Below is a small trained network, with its code and all its weights. Each question gives an input and a class and asks what happens when units are switched off, that is, made to give their printed mean instead of their output.

import numpy as np


def w(rows, s, z=0):
    codes = np.array(rows[::2]) - 128.0
    scale = np.full(codes.shape[1], s)
    scale[-1] = z or s
    return codes * scale


def f(y):
    return np.maximum(y, 0)


def log_softmax(a):
    a = a - a.max(-1, keepdims=True)
    return a - np.log(np.exp(a).sum(-1, keepdims=True))


def net(x, mask):
    res = np.array(x, float).reshape(1, 5) / 4 @ E
    y = f(res @ A[0][:, :-1].T + A[0][:, -1])
    res = res + np.where(mask, y, B[0][:, -1]) @ B[0][:, :-1]
    return log_softmax(res[-1] @ U[:, :-1].T + U[:, -1])


A, B = {}, {}
E = w([
[171,140,254],'x0',
[154,76,144],'x1',
[214,163,100],'x2',
[171,155,70],'x3',
[141,11,94],'x4',
],0.0073)
A[0] = w([
[233,94,112,191],'N1',
[88,111,181,212],'N2',
[228,121,134,129],'N3',
[169,133,161,225],'N4',
[58,86,85,244],'N5',
[108,220,71,247],'N6',
[120,222,159,203],'N7',
[254,100,120,157],'N8',
[101,137,36,253],'N9',
[154,144,85,143],'N10',
[90,212,129,148],'N11',
[124,153,139,135],'N12',
],0.0096,0.0039)
B[0] = w([
[209,161,97,221],'N1',
[130,106,199,202],'N2',
[203,185,158,194],'N3',
[154,154,184,207],'N4',
[127,23,103,227],'N5',
[165,118,49,253],'N6',
[183,197,94,241],'N7',
[254,167,129,220],'N8',
[139,83,58,246],'N9',
[106,87,50,171],'N10',
[171,144,110,208],'N11',
[136,137,124,155],'N12',
],0.0093,0.0065)
U = w([
[97,236,214,95],'0',
[224,254,121,162],'1',
[135,94,127,66],'2',
[39,168,178,128],'3',
[35,156,112,2],'4',
[116,133,167,41],'5',
[114,70,31,157],'6',
[77,52,232,196],'7',
],0.008,0.0068)

Each question gives the input, the list of numbers given to net, and the class t.
The units are the neurons (one row each of A and B). Each row of codes is followed by its name. A weight is (code - 128) times the scale printed after its matrix; where a second scale follows, it is the last column's (A, B and U).
mask holds one flag per neuron, in row order. A switched-off neuron (its flag False) gives its mean, the last column of its row in B, instead of its output. The means were averaged over made-up inputs and are rounded, as every weight is.
A unit's drop is (log p(t) with every unit on - log p(t) with that unit switched off) / (log p(t) with every unit on - log p(t) with every unit switched off).
The circuit of an input: a set's keep is (log p(t) with only the set's units on - log p(t) with every unit switched off) / (log p(t) with every unit on - log p(t) with every unit switched off). Starting from all 12 units, units are removed one at a time, each time the one whose removal leaves the highest keep (on an exact tie, the one counted first), for as long as the keep stays at least 0.8.
circuit, biggest first: the units of the circuit, biggest drop first
most important unit: the unit with the biggest drop
k most important neurons: the k neurons with the biggest drops, biggest first
drop of u: that unit's drop, to one decimal
input [2,7,-8,6,-5], class 7: circuit, biggest first : N8, N1, N6
input [-4,-3,0,-7,-6], class 6: circuit, biggest first : N8, N3
input [6,7,-7,8,2], class 7: most important unit : N7
input [0,6,0,-3,7], class 7: circuit, biggest first : N6, N7
input [4,1,1,-8,-2], class 0: 2 most important neurons : N5, N9
input [-8,-3,5,7,-7], class 6: circuit, biggest first : N9, N10
input [5,-5,-4,-7,-1], class 7: circuit, biggest first : N2, N8
input [5,6,-3,-1,-2], class 0: 2 most important neurons : N5, N9
input [8,2,-6,7,0], class 0: 3 most important neurons : N6, N9, N5
input [-6,7,8,5,7], class 1: 3 most important neurons : N8, N1, N3
input [-5,-2,-5,-4,-7], class 6: drop of N6 : 0.2
input [-2,0,0,7,-2], class 6: drop of N5 : -0.1
input [3,5,-2,-5,-7], class 0: drop of N8 : 0.2
input [-2,-1,-5,-5,7], class 7: most important unit : N6
